Below is a small trained network, with its code and all its weights. Each question gives an input and a target symbol and asks what happens when units are switched off, that is, made to give their printed mean instead of their output.

import numpy as np


def w(rows, s, z=0):
    codes = np.array(rows[::2]) - 128.0
    scale = np.full(codes.shape[1], s)
    scale[-1] = z or s
    return codes * scale


def norm(h):
    return h / np.sqrt((h * h).mean(-1, keepdims=True) + 1e-5)


def f(y):
    return np.maximum(y, 0)


def softmax(a):
    e = np.exp(a - a.max(-1, keepdims=True))
    return e / e.sum(-1, keepdims=True)


def log_softmax(a):
    a = a - a.max(-1, keepdims=True)
    return a - np.log(np.exp(a).sum(-1, keepdims=True))


def net(x, mask):
    ids = ['ΓΔαζλμστψ'.index(c) for c in x.split()]
    T = len(ids)
    res = E[ids] + P[:T]
    r = norm(res)
    for j in range(2):
        rows = slice(3 * j, 3 * j + 3)
        q, k, v = (r @ M[0][rows].T for M in (Q, K, V))
        z = softmax(np.where(np.tri(T) > 0, q @ k.T / 3**0.5, -1e9)) @ v
        o = O[0][rows]
        res = res + np.where(mask[j], z, o[:, -1]) @ o[:, :-1]
    y = f(norm(res) @ A[0][:, :-1].T + A[0][:, -1])
    res = res + np.where(mask[2:14], y, B[0][:, -1]) @ B[0][:, :-1]
    return log_softmax(norm(res)[-1] @ U[:, :-1].T + U[:, -1])


Q, K, V, O, A, B = {}, {}, {}, {}, {}, {}
E = w([
[63,140,116,138],'Γ',
[212,157,70,142],'Δ',
[67,165,142,96],'α',
[69,163,167,119],'ζ',
[41,143,117,54],'λ',
[65,85,129,112],'μ',
[100,121,163,174],'σ',
[76,69,8,49],'τ',
[40,6,85,162],'ψ',
],0.018)
P = w([
[41,113,52,247],'0',
[82,115,103,186],'1',
[73,101,119,160],'2',
[99,103,128,149],'3',
[114,107,137,133],'4',
[133,110,143,120],'5',
[155,104,148,106],'6',
[180,109,161,79],'7',
[188,106,156,74],'8',
[133,101,154,71],'9',
],0.011)
Q[0] = w([
[88,139,45,131],'head 1',
[250,128,69,176],'head 1',
[141,185,75,168],'head 1',
[216,194,103,135],'head 2',
[175,152,46,144],'head 2',
[94,175,204,76],'head 2',
],0.012)
K[0] = w([
[198,146,182,112],'head 1',
[72,232,60,218],'head 1',
[39,154,231,193],'head 1',
[229,132,6,80],'head 2',
[116,155,16,111],'head 2',
[234,2,238,59],'head 2',
],0.008)
V[0] = w([
[168,229,124,97],'head 1',
[152,44,94,135],'head 1',
[112,141,68,55],'head 1',
[132,64,125,110],'head 2',
[119,159,142,67],'head 2',
[182,122,248,133],'head 2',
],0.011)
O[0] = w([
[220,168,156,112,2],'head 1',
[156,102,67,170,150],'head 1',
[66,173,52,74,191],'head 1',
[113,54,108,174,121],'head 2',
[117,134,72,176,119],'head 2',
[3,107,155,168,38],'head 2',
],0.011,0.0064)
A[0] = w([
[89,135,121,155,105],'neuron 1',
[107,63,108,238,47],'neuron 2',
[101,203,158,222,135],'neuron 3',
[78,189,160,226,196],'neuron 4',
[208,114,131,128,255],'neuron 5',
[123,160,172,94,147],'neuron 6',
[112,50,182,96,77],'neuron 7',
[117,77,196,184,230],'neuron 8',
[87,39,145,82,111],'neuron 9',
[118,10,113,41,75],'neuron 10',
[60,176,87,155,157],'neuron 11',
[118,111,152,53,124],'neuron 12',
],0.011,0.0036)
B[0] = w([
[128,132,129,75,172],'neuron 1',
[151,156,124,189,177],'neuron 2',
[175,24,80,33,155],'neuron 3',
[95,70,127,67,184],'neuron 4',
[251,142,188,151,160],'neuron 5',
[159,185,183,137,152],'neuron 6',
[144,120,194,203,154],'neuron 7',
[119,191,192,133,170],'neuron 8',
[64,159,108,147,215],'neuron 9',
[81,211,97,167,216],'neuron 10',
[148,136,182,149,254],'neuron 11',
[114,88,88,173,167],'neuron 12',
],0.012,0.0077)
U = w([
[143,44,7,100,20],'Γ',
[184,146,136,151,255],'Δ',
[140,239,164,132,28],'α',
[130,87,165,24,150],'ζ',
[124,230,146,52,41],'λ',
[126,116,100,214,213],'μ',
[123,94,237,191,128],'σ',
[123,150,56,57,135],'τ',
[123,133,98,218,193],'ψ',
],0.015,0.003)

Each question gives the input, a string of symbols that net reads in full, and the target symbol t.
The units are the heads (3 rows each of Q, K, V and O) and the neurons (one row each of A and B). Each row of codes is followed by its name. A weight is (code - 128) times the scale printed after its matrix; where a second scale follows, it is the last column's (O, A, B and U).
mask holds one flag per unit, heads first, then neurons. A switched-off unit (its flag False) gives its mean, the last column of its rows in O or B, instead of its output. The means were averaged over made-up inputs and are rounded, as every weight is.
A unit's drop is (log p(t) with every unit on - log p(t) with that unit switched off) / (log p(t) with every unit on - log p(t) with every unit switched off).
The circuit of an input: a set's keep is (log p(t) with only the set's units on - log p(t) with every unit switched off) / (log p(t) with every unit on - log p(t) with every unit switched off). Starting from the 12 units with the biggest drops (on a tie, the unit counted first), units are removed one at a time, each time the one whose removal leaves the highest keep (on an exact tie, the one counted first), for as long as the keep stays at least 0.8.
circuit, biggest first: the units of the circuit, biggest drop first
top k neurons: the k neurons with the biggest drops, biggest first
which heads matter: for each layer, one digit per head in row order, 1 if its drop is at least 0.15 and else 0, layers parted by /
drop of u: that unit's drop, to one decimal
input λ ζ μ Γ σ Γ, target σ: circuit, biggest first => [head 1; head 2]
input μ σ Δ Γ Γ ζ, target ζ: top neuron => [neuron 3]
input μ ζ Δ, target Δ: which heads matter => 00
input ψ τ Γ Γ Δ Γ, target Δ: circuit, biggest first => [head 2; head 1; neuron 5]
input Γ α α Γ, target λ: which heads matter => 01
input λ α Γ Γ, target α: top 3 neurons => [neuron 4; neuron 3; neuron 11]
input Δ α λ Γ, target λ: which heads matter => 11
input α λ τ α Γ λ Γ, target τ: circuit, biggest first => [head 1; head 2; neuron 8]
input α μ ζ ζ Γ, target ζ: which heads matter => 01
input α μ ψ μ μ Δ μ Γ, target μ: which heads matter => 01
input α τ ψ Γ Γ τ τ Γ, target τ: which heads matter => 10
input ζ ψ ψ Γ α, target ψ: which heads matter => 11
input α ζ Γ σ Δ α ζ Γ, target ζ: which heads matter => 11
input σ σ Δ, target Δ: which heads matter => 01
input Δ Γ Γ, target α: which heads matter => 11
input σ Γ τ μ τ ζ α, target τ: circuit, biggest first => [head 1]
input Δ Δ α μ Γ α σ λ σ α, target σ: which heads matter => 01
input λ μ Γ Δ σ ζ, target σ: top 2 neurons => [neuron 7; neuron 8]
input ψ α ζ α, target ζ: top 2 neurons => [neuron 10; neuron 4]
input α Δ ζ Δ Δ Γ τ Δ ψ, target ψ: circuit, biggest first => [neuron 10]
input α Γ Δ α Δ λ Γ λ α ζ, target ζ: drop of neuron 2 => 0.1
input Γ λ τ α, target τ: drop of neuron 11 => -0.1
